Below are the code and all the weights of a small trained network. Each question names an input and a target symbol and asks about switching units off, where a switched-off unit gives its printed mean instead of its output.

import numpy as np


def w(rows, s, z=0):
    codes = np.array(rows[::2]) - 128.0
    scale = np.full(codes.shape[1], s)
    scale[-1] = z or s
    return codes * scale


def f(y):
    return np.maximum(y, 0)


def softmax(a):
    e = np.exp(a - a.max(-1, keepdims=True))
    return e / e.sum(-1, keepdims=True)


def log_softmax(a):
    a = a - a.max(-1, keepdims=True)
    return a - np.log(np.exp(a).sum(-1, keepdims=True))


def net(x, mask):
    ids = ['αεμξστφω'.index(c) for c in x.split()]
    T = len(ids)
    res = E[ids] + P[:T]
    u = 0
    for l in range(3):
        r = res
        for j in range(2):
            rows = slice(2 * j, 2 * j + 2)
            q, k, v = (r @ M[l][rows].T for M in (Q, K, V))
            z = softmax(np.where(np.tri(T) > 0, q @ k.T / 2**0.5, -1e9)) @ v
            o = O[l][rows]
            res = res + np.where(mask[u + j], z, o[:, -1]) @ o[:, :-1]
        u += 2
        y = f(res @ A[l][:, :-1].T + A[l][:, -1])
        res = res + np.where(mask[u : u + 8], y, B[l][:, -1]) @ B[l][:, :-1]
        u += 8
    return log_softmax(res[-1] @ U[:, :-1].T + U[:, -1])


Q, K, V, O, A, B = {}, {}, {}, {}, {}, {}
E = w([
[11,109,180],'α',
[62,112,123],'ε',
[112,92,137],'μ',
[128,175,206],'ξ',
[116,133,68],'σ',
[167,136,231],'τ',
[96,146,40],'φ',
[217,113,94],'ω',
],0.012)
P = w([
[45,122,190],'0',
[28,1,137],'1',
[87,140,187],'2',
[68,6,119],'3',
[115,144,167],'4',
[106,43,99],'5',
[138,164,152],'6',
[143,84,72],'7',
[163,195,137],'8',
[169,109,72],'9',
[148,214,163],'10',
],0.0062)
Q[0] = w([
[164,193,67],'0.h1',
[60,96,197],'0.h1',
[93,149,206],'0.h2',
[54,132,251],'0.h2',
],0.012)
K[0] = w([
[99,97,171],'0.h1',
[153,175,82],'0.h1',
[61,116,223],'0.h2',
[84,144,252],'0.h2',
],0.014)
V[0] = w([
[130,134,248],'0.h1',
[199,164,102],'0.h1',
[156,180,162],'0.h2',
[204,74,3],'0.h2',
],0.0055)
O[0] = w([
[184,254,180,155],'0.h1',
[68,130,172,51],'0.h1',
[89,180,115,88],'0.h2',
[173,119,44,2],'0.h2',
],0.0055,0.0041)
A[0] = w([
[75,111,159,114],'0.n1',
[111,188,2,139],'0.n2',
[68,119,1,168],'0.n3',
[208,116,102,161],'0.n4',
[60,109,150,136],'0.n5',
[58,85,135,131],'0.n6',
[35,105,173,143],'0.n7',
[172,13,122,251],'0.n8',
],0.0077,0.0024)
B[0] = w([
[98,137,87,199],'0.n1',
[222,2,184,162],'0.n2',
[145,73,169,165],'0.n3',
[137,178,76,164],'0.n4',
[104,148,78,211],'0.n5',
[99,152,84,207],'0.n6',
[76,144,93,253],'0.n7',
[114,156,74,180],'0.n8',
],0.0076,0.0069)
Q[1] = w([
[90,162,3],'1.h1',
[136,153,10],'1.h1',
[97,38,38],'1.h2',
[196,152,121],'1.h2',
],0.0055)
K[1] = w([
[77,188,253],'1.h1',
[78,187,162],'1.h1',
[208,166,18],'1.h2',
[88,163,94],'1.h2',
],0.0066)
V[1] = w([
[86,138,112],'1.h1',
[117,166,145],'1.h1',
[218,204,21],'1.h2',
[239,37,255],'1.h2',
],0.0072)
O[1] = w([
[190,145,166,199],'1.h1',
[143,181,128,146],'1.h1',
[157,113,2,102],'1.h2',
[41,32,139,2],'1.h2',
],0.0065,0.0082)
A[1] = w([
[243,80,90,167],'1.n1',
[162,87,200,103],'1.n2',
[153,63,105,130],'1.n3',
[169,126,152,131],'1.n4',
[42,114,2,145],'1.n5',
[91,129,227,253],'1.n6',
[127,231,117,155],'1.n7',
[238,161,176,93],'1.n8',
],0.0079,0.0048)
B[1] = w([
[78,151,99,234],'1.n1',
[59,93,155,143],'1.n2',
[152,159,128,159],'1.n3',
[71,119,132,159],'1.n4',
[254,92,79,252],'1.n5',
[125,107,195,243],'1.n6',
[99,192,114,254],'1.n7',
[27,64,87,214],'1.n8',
],0.0085,0.0072)
Q[2] = w([
[20,198,156],'2.h1',
[30,154,109],'2.h1',
[85,153,11],'2.h2',
[131,144,161],'2.h2',
],0.011)
K[2] = w([
[112,144,47],'2.h1',
[75,151,76],'2.h1',
[133,138,2],'2.h2',
[90,144,154],'2.h2',
],0.0095)
V[2] = w([
[194,207,9],'2.h1',
[85,182,120],'2.h1',
[199,30,142],'2.h2',
[4,184,146],'2.h2',
],0.0042)
O[2] = w([
[205,122,187,238],'2.h1',
[128,91,169,252],'2.h1',
[87,170,135,16],'2.h2',
[255,90,81,184],'2.h2',
],0.0052,0.003)
A[2] = w([
[103,215,53,187],'2.n1',
[183,121,230,229],'2.n2',
[156,63,57,19],'2.n3',
[195,190,142,180],'2.n4',
[59,1,138,212],'2.n5',
[48,5,136,201],'2.n6',
[184,120,242,254],'2.n7',
[23,188,185,140],'2.n8',
],0.0075,0.0056)
B[2] = w([
[178,177,194,253],'2.n1',
[87,93,53,207],'2.n2',
[85,2,52,165],'2.n3',
[169,219,114,188],'2.n4',
[160,96,243,180],'2.n5',
[168,102,245,178],'2.n6',
[99,93,53,221],'2.n7',
[21,156,106,214],'2.n8',
],0.0084,0.0083)
U = w([
[97,195,185,92],'α',
[254,194,148,156],'ε',
[147,167,137,124],'μ',
[62,109,72,1],'ξ',
[157,115,162,192],'σ',
[69,88,146,23],'τ',
[161,86,189,224],'φ',
[133,61,6,197],'ω',
],0.009,0.0033)

Each question gives the input, a string of symbols that net reads in full, and the target symbol t.
The units are the heads (2 rows each of Q, K, V and O) and the neurons (one row each of A and B). Each row of codes is followed by its name. A weight is (code - 128) times the scale printed after its matrix; where a second scale follows, it is the last column's (O, A, B and U).
mask holds one flag per unit, layer by layer, with each layer's heads first. A switched-off unit (its flag False) gives its mean, the last column of its rows in O or B, instead of its output. The means were averaged over made-up inputs and are rounded, as every weight is.
A unit's drop is (log p(t) with every unit on - log p(t) with that unit switched off) / (log p(t) with every unit on - log p(t) with every unit switched off).
The circuit of an input: a set's keep is (log p(t) with only the set's units on - log p(t) with every unit switched off) / (log p(t) with every unit on - log p(t) with every unit switched off). Starting from the 12 units with the biggest drops (on a tie, the unit counted first), units are removed one at a time, each time the one whose removal leaves the highest keep (on an exact tie, the one counted first), for as long as the keep stays at least 0.8.
units of the circuit, in order: the units of the circuit, biggest drop first
top k neurons: the k neurons with the biggest drops, biggest first
k most important neurons of layer l: the k neurons of layer l with the biggest drops, biggest first
heads that matter: for each layer, one digit per head in row order, 1 if its drop is at least 0.15 and else 0, layers parted by /
drop of u: that unit's drop, to one decimal
input α α ε α α α, target α: units of the circuit, in order => [1.h2; 1.n5]
input ε ω α ξ α ω ω ε, target ω: units of the circuit, in order => [1.h2; 1.n5; 0.h2]
input α ε σ ω α α α ω ω τ, target ω: units of the circuit, in order => [2.n7; 2.n2; 2.n1]
input α ω α α ω α α ξ ω, target α: heads that matter => 10 / 01 / 01
input α ε α ε ξ μ ω ω ω ε, target ω: heads that matter => 11 / 01 / 00
input ω φ ε ε μ ε ε ξ ε ω, target ω: 3 most important neurons of layer 0 => [0.n4; 0.n8; 0.n2]
input ε α ε ω φ α, target ω: heads that matter => 11 / 01 / 00
input ε ω τ φ α ω ε τ φ ε, target φ: 2 most important neurons of layer 0 => [0.n3; 0.n2]
input τ α φ, target φ: heads that matter => 00 / 01 / 00
input ω α φ σ ε α α ξ τ, target τ: top 2 neurons => [1.n8; 1.n2]
input σ φ α μ φ μ, target φ: top 4 neurons => [0.n3; 1.n7; 0.n4; 0.n2]
input ξ ω ε α α ε, target ε: heads that matter => 00 / 00 / 00
input α ω α τ α α ω ω α ω, target ω: top 4 neurons => [1.n8; 0.n2; 0.n4; 2.n3]
input μ α τ α ω ξ α α α ω μ, target ω: heads that matter => 00 / 00 / 11
input α ε φ ξ α φ, target φ: heads that matter => 00 / 00 / 00
input α φ ω ξ ω τ ω ω ω α ω, target α: heads that matter => 00 / 01 / 01
input α σ α ω α, target ε: top 2 neurons => [1.n5; 0.n7]
input τ α α ξ ω ξ, target ω: heads that matter => 01 / 10 / 11
input ω ε α α, target ε: 2 most important neurons of layer 1 => [1.n5; 1.n8]
input α α ξ φ α μ μ, target ω: 3 most important neurons of layer 2 => [2.n1; 2.n7; 2.n2]
input α α α σ, target φ: 4 most important neurons of layer 0 => [0.n2; 0.n3; 0.n7; 0.n5]
input ω α α α ξ, target ξ: 2 most important neurons of layer 1 => [1.n6; 1.n8]
input α ω ε ξ α ω ω α, target ω: top 2 neurons => [1.n5; 2.n3]
input ξ α α α α α, target α: 3 most important neurons of layer 2 => [2.n8; 2.n3; 2.n4]
input ε σ φ φ ε ε, target φ: 4 most important neurons of layer 0 => [0.n3; 0.n4; 0.n2; 0.n7]
input μ α ω ξ, target ω: top 3 neurons => [2.n7; 2.n2; 2.n1]
input τ σ α α ω α φ φ σ φ α, target φ: top 2 neurons => [0.n2; 1.n5]
input μ ω σ φ ξ α ω ω τ, target τ: drop of 0.n1 => 0.1
input α ε τ ξ α φ α α, target φ: drop of 0.n7 => 0.1
